Here is a tiny trained network, its code and every weight. The questions are about switching its units off for an input and a target symbol, where a switched-off unit gives its printed mean instead of its output.

import numpy as np


def w(rows, s, z=0):
    codes = np.array(rows[::2]) - 128.0
    scale = np.full(codes.shape[1], s)
    scale[-1] = z or s
    return codes * scale


def f(y):
    return y / 2 * (1 + np.tanh(0.7978845608 * (y + 0.044715 * y**3)))


def softmax(a):
    e = np.exp(a - a.max(-1, keepdims=True))
    return e / e.sum(-1, keepdims=True)


def log_softmax(a):
    a = a - a.max(-1, keepdims=True)
    return a - np.log(np.exp(a).sum(-1, keepdims=True))


def net(x, mask):
    ids = ['αβεζηθλμξπστφω'.index(c) for c in x.split()]
    T = len(ids)
    res = E[ids] + P[:T]
    r = res
    for j in range(2):
        rows = slice(4 * j, 4 * j + 4)
        q, k, v = (r @ M[0][rows].T for M in (Q, K, V))
        z = softmax(np.where(np.tri(T) > 0, q @ k.T / 4**0.5, -1e9)) @ v
        o = O[0][rows]
        res = res + np.where(mask[j], z, o[:, -1]) @ o[:, :-1]
    y = f(res @ A[0][:, :-1].T + A[0][:, -1])
    res = res + np.where(mask[2:6], y, B[0][:, -1]) @ B[0][:, :-1]
    return log_softmax(res[-1] @ U[:, :-1].T + U[:, -1])


Q, K, V, O, A, B = {}, {}, {}, {}, {}, {}
E = w([
[10,126,127,118],'α',
[115,58,96,131],'β',
[199,31,112,118],'ε',
[115,111,116,5],'ζ',
[115,52,78,197],'η',
[127,156,192,182],'θ',
[167,55,139,105],'λ',
[144,214,167,148],'μ',
[173,111,117,153],'ξ',
[178,151,222,109],'π',
[135,160,91,153],'σ',
[221,191,139,72],'τ',
[98,160,126,68],'φ',
[233,126,200,53],'ω',
],0.021)
P = w([
[27,78,152,93],'0',
[27,85,140,95],'1',
[220,211,82,174],'2',
[90,60,170,137],'3',
[10,88,133,100],'4',
[193,192,80,175],'5',
],0.011)
Q[0] = w([
[185,105,83,84],'h0',
[168,167,139,203],'h0',
[168,168,101,254],'h0',
[62,107,45,143],'h0',
[82,214,162,60],'h1',
[148,79,196,151],'h1',
[80,235,93,52],'h1',
[90,65,239,83],'h1',
],0.0083)
K[0] = w([
[237,47,106,86],'h0',
[150,27,196,141],'h0',
[153,141,173,227],'h0',
[85,144,47,157],'h0',
[1,248,204,34],'h1',
[161,53,172,184],'h1',
[123,225,183,88],'h1',
[127,64,208,167],'h1',
],0.0078)
V[0] = w([
[12,55,163,180],'h0',
[113,122,71,165],'h0',
[126,171,140,79],'h0',
[159,51,58,48],'h0',
[54,153,183,237],'h1',
[63,254,116,127],'h1',
[163,194,144,80],'h1',
[126,155,151,198],'h1',
],0.0075)
O[0] = w([
[128,29,116,145,254],'h0',
[82,110,43,177,103],'h0',
[51,154,209,167,127],'h0',
[141,108,79,89,148],'h0',
[103,88,141,191,159],'h1',
[2,193,156,197,76],'h1',
[85,168,190,103,60],'h1',
[149,139,178,158,103],'h1',
],0.0084,0.0045)
A[0] = w([
[63,184,95,113,37],'n0',
[246,112,129,188,183],'n1',
[192,140,183,171,3],'n2',
[250,165,137,204,89],'n3',
],0.012,0.0041)
B[0] = w([
[66,132,117,66,167],'n0',
[116,236,146,161,254],'n1',
[121,68,47,129,164],'n2',
[8,45,96,95,205],'n3',
],0.011,0.013)
U = w([
[78,41,167,127,2],'α',
[142,13,117,105,19],'β',
[195,161,97,101,70],'ε',
[103,80,148,54,6],'ζ',
[155,86,103,193,80],'η',
[150,93,238,208,191],'θ',
[173,63,157,96,147],'λ',
[68,181,214,164,70],'μ',
[159,146,164,155,229],'ξ',
[142,94,254,125,168],'π',
[85,153,120,138,235],'σ',
[126,193,201,96,93],'τ',
[51,195,91,110,142],'φ',
[176,110,227,81,103],'ω',
],0.0097,0.0067)

Each question gives the input, a string of symbols that net reads in full, and the target symbol t.
The units are the heads (4 rows each of Q, K, V and O) and the neurons (one row each of A and B). Each row of codes is followed by its name. A weight is (code - 128) times the scale printed after its matrix; where a second scale follows, it is the last column's (O, A, B and U).
mask holds one flag per unit, heads first, then neurons. A switched-off unit (its flag False) gives its mean, the last column of its rows in O or B, instead of its output. The means were averaged over made-up inputs and are rounded, as every weight is.
A unit's drop is (log p(t) with every unit on - log p(t) with that unit switched off) / (log p(t) with every unit on - log p(t) with every unit switched off).
The circuit of an input: a set's keep is (log p(t) with only the set's units on - log p(t) with every unit switched off) / (log p(t) with every unit on - log p(t) with every unit switched off). Starting from all 6 units, units are removed one at a time, each time the one whose removal leaves the highest keep (on an exact tie, the one counted first), for as long as the keep stays at least 0.8.
units of the circuit, in order: the units of the circuit, biggest drop first
most important unit: the unit with the biggest drop
top k neurons: the k neurons with the biggest drops, biggest first
heads that matter: for each layer, one digit per head in row order, 1 if its drop is at least 0.15 and else 0, layers parted by /
drop when u is switched off: that unit's drop, to one decimal
input ω α ω ε ε, target ε: units of the circuit, in order	[h1; n1]
input θ ξ η, target φ: units of the circuit, in order	[n1; n3]
input π σ ω, target φ: top 3 neurons	[n3; n2; n1]
input ξ μ θ τ ε λ, target φ: heads that matter	01
input μ ε ω, target φ: units of the circuit, in order	[n3; n1]
input α φ λ σ τ θ, target φ: heads that matter	10
input τ β σ ξ β π, target φ: units of the circuit, in order	[n3; n1]
input θ λ ζ π τ, target τ: units of the circuit, in order	[h0; n3]
input σ β τ σ η, target η: top 2 neurons	[n3; n0]
input π α λ β λ, target λ: units of the circuit, in order	[h1; n3]
input β π φ σ ω, target ω: units of the circuit, in order	[n3; n1; h0]
input ζ ζ τ ε θ, target θ: most important unit	n3
input σ π τ, target φ: top 2 neurons	[n3; n2]
input θ β θ θ ε, target ε: most important unit	h1
input τ ω ζ τ ω π, target φ: top 2 neurons	[n3; n2]
input ξ π η, target φ: drop when n3 is switched off	0.5
input φ λ τ ω τ, target τ: drop when h0 is switched off	0.5
input α θ μ ε α, target α: drop when n1 is switched off	0.5
